Here is a tiny trained network, its code and every weight. The questions are about switching its units off for an input and a class, where a switched-off unit gives its printed mean instead of its output.

import numpy as np


def w(rows, s, z=0):
    codes = np.array(rows[::2]) - 128.0
    scale = np.full(codes.shape[1], s)
    scale[-1] = z or s
    return codes * scale


def f(y):
    return y / 2 * (1 + np.tanh(0.7978845608 * (y + 0.044715 * y**3)))


def log_softmax(a):
    a = a - a.max(-1, keepdims=True)
    return a - np.log(np.exp(a).sum(-1, keepdims=True))


def net(x, mask):
    res = np.array(x, float).reshape(1, 3) / 4 @ E
    y = f(res @ A[0][:, :-1].T + A[0][:, -1])
    res = res + np.where(mask, y, B[0][:, -1]) @ B[0][:, :-1]
    return log_softmax(res[-1] @ U[:, :-1].T + U[:, -1])


A, B = {}, {}
E = w([
[165,25,168],'x0',
[127,127,131],'x1',
[248,173,101],'x2',
],0.011)
A[0] = w([
[152,219,130,130],'neuron 0',
[75,95,143,111],'neuron 1',
[70,206,96,113],'neuron 2',
[138,194,52,236],'neuron 3',
[150,67,145,88],'neuron 4',
[143,99,169,79],'neuron 5',
[124,46,243,227],'neuron 6',
[98,187,124,97],'neuron 7',
[65,106,169,117],'neuron 8',
[82,115,141,101],'neuron 9',
[163,168,140,69],'neuron 10',
[150,63,175,107],'neuron 11',
[208,202,96,122],'neuron 12',
[40,109,131,79],'neuron 13',
[133,66,107,74],'neuron 14',
[199,89,43,123],'neuron 15',
[66,138,190,167],'neuron 16',
[252,138,165,184],'neuron 17',
[140,16,97,254],'neuron 18',
[178,62,154,120],'neuron 19',
],0.013,0.0088)
B[0] = w([
[149,185,156,178],'neuron 0',
[159,142,28,169],'neuron 1',
[195,255,165,188],'neuron 2',
[76,201,134,229],'neuron 3',
[205,187,101,156],'neuron 4',
[218,182,92,136],'neuron 5',
[83,212,129,254],'neuron 6',
[189,199,135,154],'neuron 7',
[124,102,66,181],'neuron 8',
[172,148,29,151],'neuron 9',
[212,61,70,136],'neuron 10',
[193,215,125,174],'neuron 11',
[89,99,60,205],'neuron 12',
[198,131,87,181],'neuron 13',
[254,157,101,139],'neuron 14',
[76,70,77,177],'neuron 15',
[93,169,66,194],'neuron 16',
[66,172,86,237],'neuron 17',
[66,219,131,248],'neuron 18',
[168,238,140,182],'neuron 19',
],0.007,0.012)
U = w([
[94,131,108,253],'0',
[141,95,7,74],'1',
[217,161,145,79],'2',
[52,93,179,249],'3',
[183,32,158,29],'4',
[198,55,144,45],'5',
[158,38,154,7],'6',
[183,38,165,22],'7',
],0.014,0.0056)

Each question gives the input, the list of numbers given to net, and the class t.
The units are the neurons (one row each of A and B). Each row of codes is followed by its name. A weight is (code - 128) times the scale printed after its matrix; where a second scale follows, it is the last column's (A, B and U).
mask holds one flag per neuron, in row order. A switched-off neuron (its flag False) gives its mean, the last column of its row in B, instead of its output. The means were averaged over made-up inputs and are rounded, as every weight is.
A unit's drop is (log p(t) with every unit on - log p(t) with that unit switched off) / (log p(t) with every unit on - log p(t) with every unit switched off).
The circuit of an input: a set's keep is (log p(t) with only the set's units on - log p(t) with every unit switched off) / (log p(t) with every unit on - log p(t) with every unit switched off). Starting from the 12 units with the biggest drops (on a tie, the unit counted first), units are removed one at a time, each time the one whose removal leaves the highest keep (on an exact tie, the one counted first), for as long as the keep stays at least 0.8.
circuit, biggest first: the units of the circuit, biggest drop first
k most important neurons: the k neurons with the biggest drops, biggest first
drop of u: that unit's drop, to one decimal
input [2,-8,4], class 0: circuit, biggest first -> neuron 1; neuron 13; neuron 17
input [5,-1,8], class 1: circuit, biggest first -> neuron 15
input [-6,-1,-3], class 2: circuit, biggest first -> neuron 2; neuron 17
input [7,5,-6], class 2: circuit, biggest first -> neuron 11; neuron 14
input [-8,1,-3], class 2: circuit, biggest first -> neuron 2; neuron 7
input [7,-5,8], class 1: 3 most important neurons -> neuron 15; neuron 17; neuron 12
input [5,-8,4], class 0: 2 most important neurons -> neuron 17; neuron 15
input [7,-7,8], class 1: 2 most important neurons -> neuron 15; neuron 17
input [5,2,8], class 1: 2 most important neurons -> neuron 15; neuron 12
input [-5,2,7], class 1: 2 most important neurons -> neuron 12; neuron 10
input [-5,0,1], class 2: 2 most important neurons -> neuron 2; neuron 17
input [4,-1,-5], class 1: 3 most important neurons -> neuron 1; neuron 8; neuron 3
input [-8,-6,8], class 1: 4 most important neurons -> neuron 12; neuron 10; neuron 15; neuron 17
input [-7,0,1], class 2: circuit, biggest first -> neuron 2
input [-1,-2,7], class 1: drop of neuron 12 -> 0.2
input [8,2,1], class 2: drop of neuron 14 -> 0.1
input [2,6,6], class 0: drop of neuron 6 -> -0.3
input [-8,5,-2], class 2: drop of neuron 2 -> 0.4
